B =
array([[-418, -182,  593,   18,  195,  125,  535,  738, -282,  -28,  610,
         116,  227,  159],
       [-291, -220, -436, -316, -523, -314,  -80, -289,  296,   64, -510,
         365,  454,  511],
       [-330,  199,  548, -409, -331, -150, -785, -196,  -48,  295, -144,
          96,  561, -184],
       [-127,  557,  280, -241, -436, -222,  -44,  336, -524,  -76, -730,
         179, -136,  408],
       [ 655, -417,  167, -114,  115, -349, -717,  388,  -66,  449, -174,
        -302, -171,  262],
       [-258, -407,   57, -512,  -81, -177, -214, -705,  -22,  675, -362,
         -98,  357,   62],
       [ 469, -376, -372,  265,  567, -143,  127,  754, -278, -135, -234,
          97,  227,  470],
       [ 159,  767,   -6,  283, -149,  716,  -31,  477,   47,  410,  302,
         420,  -57, -336],
       [-203, -468,  426,  -58,  181,  589,  130, -708,   23, -361, -147,
         491, -314,  -81]])
The 1st entry in reading order -> -418
The entry just right of 655 -> -417
The entry just right of -241: -436
The entry just left of the smallest entry?
Answer: -150
The 3rd largest entry?
Answer: 738
The entry just right of -147?
Answer: 491
The second largest entry -> 754
The entry just left of 716 -> -149
The entry just left of -214: -177
The entry just left of 610 is -28
The entry just left of -336 is -57
The entry just right of the smallest entry: -196
The 2nd smallest entry: -730
The maximum -> 767
The entry just left of 296?
Answer: -289
The entry just right of 296?
Answer: 64
The entry just right of -717?
Answer: 388
The entry just right of -182?
Answer: 593

Read these off the matrix that follows.
1) Read off the 1st entry in reading order.
2) Read off the entry just left of 11.49.
3) Read off the entry just left of the largest entry.
4) Read off the entry just right of 13.99.
5) Read off the entry just left of 12.94.
[[ 25.22  -1.39  26.22  25.32 -15.64 -11.27 -22.91   4.07 -17.01  24.03
  -16.85   5.52  24.84  25.85  10.69  23.51]
 [-13.62   2.78 -15.81 -14.81  -3.37  -4.29  -1.85  -0.79  -3.28 -15.27
   -3.45  20.57 -15.31 -13.08  12.01 -13.50]
 [  1.11  -5.18   0.06   0.32 -13.34  -6.33 -12.50  -0.59 -13.73   0.06
  -13.77   7.20  -0.04   1.15  13.38   0.63]
 [ -0.20   0.17  -1.29  -0.96  -8.51  -6.62  -9.55   0.58  -8.91  -1.62
   -8.94  13.99  -1.41   0.28  11.90  -0.70]
 [  8.38  -5.36   7.91   7.84 -15.27  -7.63 -16.32   0.49 -15.95   7.38
  -15.98   5.07   7.44   8.47  12.94   7.55]
 [ -3.50   2.32  -4.82  -4.33  -5.89  -6.24  -6.94   0.62  -6.19  -5.07
   -6.22  17.45  -4.81  -2.87  11.49  -3.86]
 [-25.17  -1.56 -28.40 -26.83  -4.53  -1.61   1.93  -3.66  -3.95 -26.58
   -4.27  18.30 -27.24 -25.14  14.02 -24.42]
 [ 16.37   0.52  16.68  16.20 -11.88  -9.85 -17.55   3.19 -12.92  15.01
  -12.78  10.16  15.73  17.08  10.72  15.06]
 [-13.32  -4.06 -15.60 -14.60  -9.35  -3.60  -5.05  -2.48  -9.20 -14.51
   -9.44  12.22 -15.00 -13.37  13.98 -13.11]
 [ 11.83  -3.56  11.68  11.43 -14.44  -8.51 -17.18   1.47 -15.26  10.72
  -15.23   6.37  11.02  12.12  12.20  10.80]
 [  2.05   0.42   1.16   1.38  -8.78  -7.09 -10.53   0.98  -9.27   0.63
   -9.27  13.72   0.92   2.58  11.68   1.44]
 [ 12.00  -2.56  11.88  11.62 -13.64  -8.64 -16.84   1.75 -14.48  10.82
  -14.44   7.53  11.19  12.38  11.90  10.95]]
1) 25.22
2) -2.87
3) -1.39
4) -1.41
5) 8.47

a =
210	-644	43	-750	135	118	335	-205	-149	-349	-281	100
242	-440	-40	-576	406	503	309	-362	-124	-447	-197	259
-4	-414	129	-469	115	-27	107	-163	-168	-172	-159	249
Counting starts at 1.
What is the entry just left of 309?
A: 503
The entry in row 3 and column 3 is 129
What is the entry in row 2 and column 1?
A: 242
The entry just right of the smallest entry -> 135
The entry directly below the largest entry -> -27
What is the entry just right of 335?
A: -205
The entry directly above -469 -> -576
The bottom-left entry: -4
The entry just left of the largest entry is 406
What is the entry directly below -362?
A: -163
What is the top entry of the column that holds the smallest entry?
A: -750
What is the entry in the top-left corner?
A: 210
What is the entry just right of 309?
A: -362
The entry just right of -281 is 100
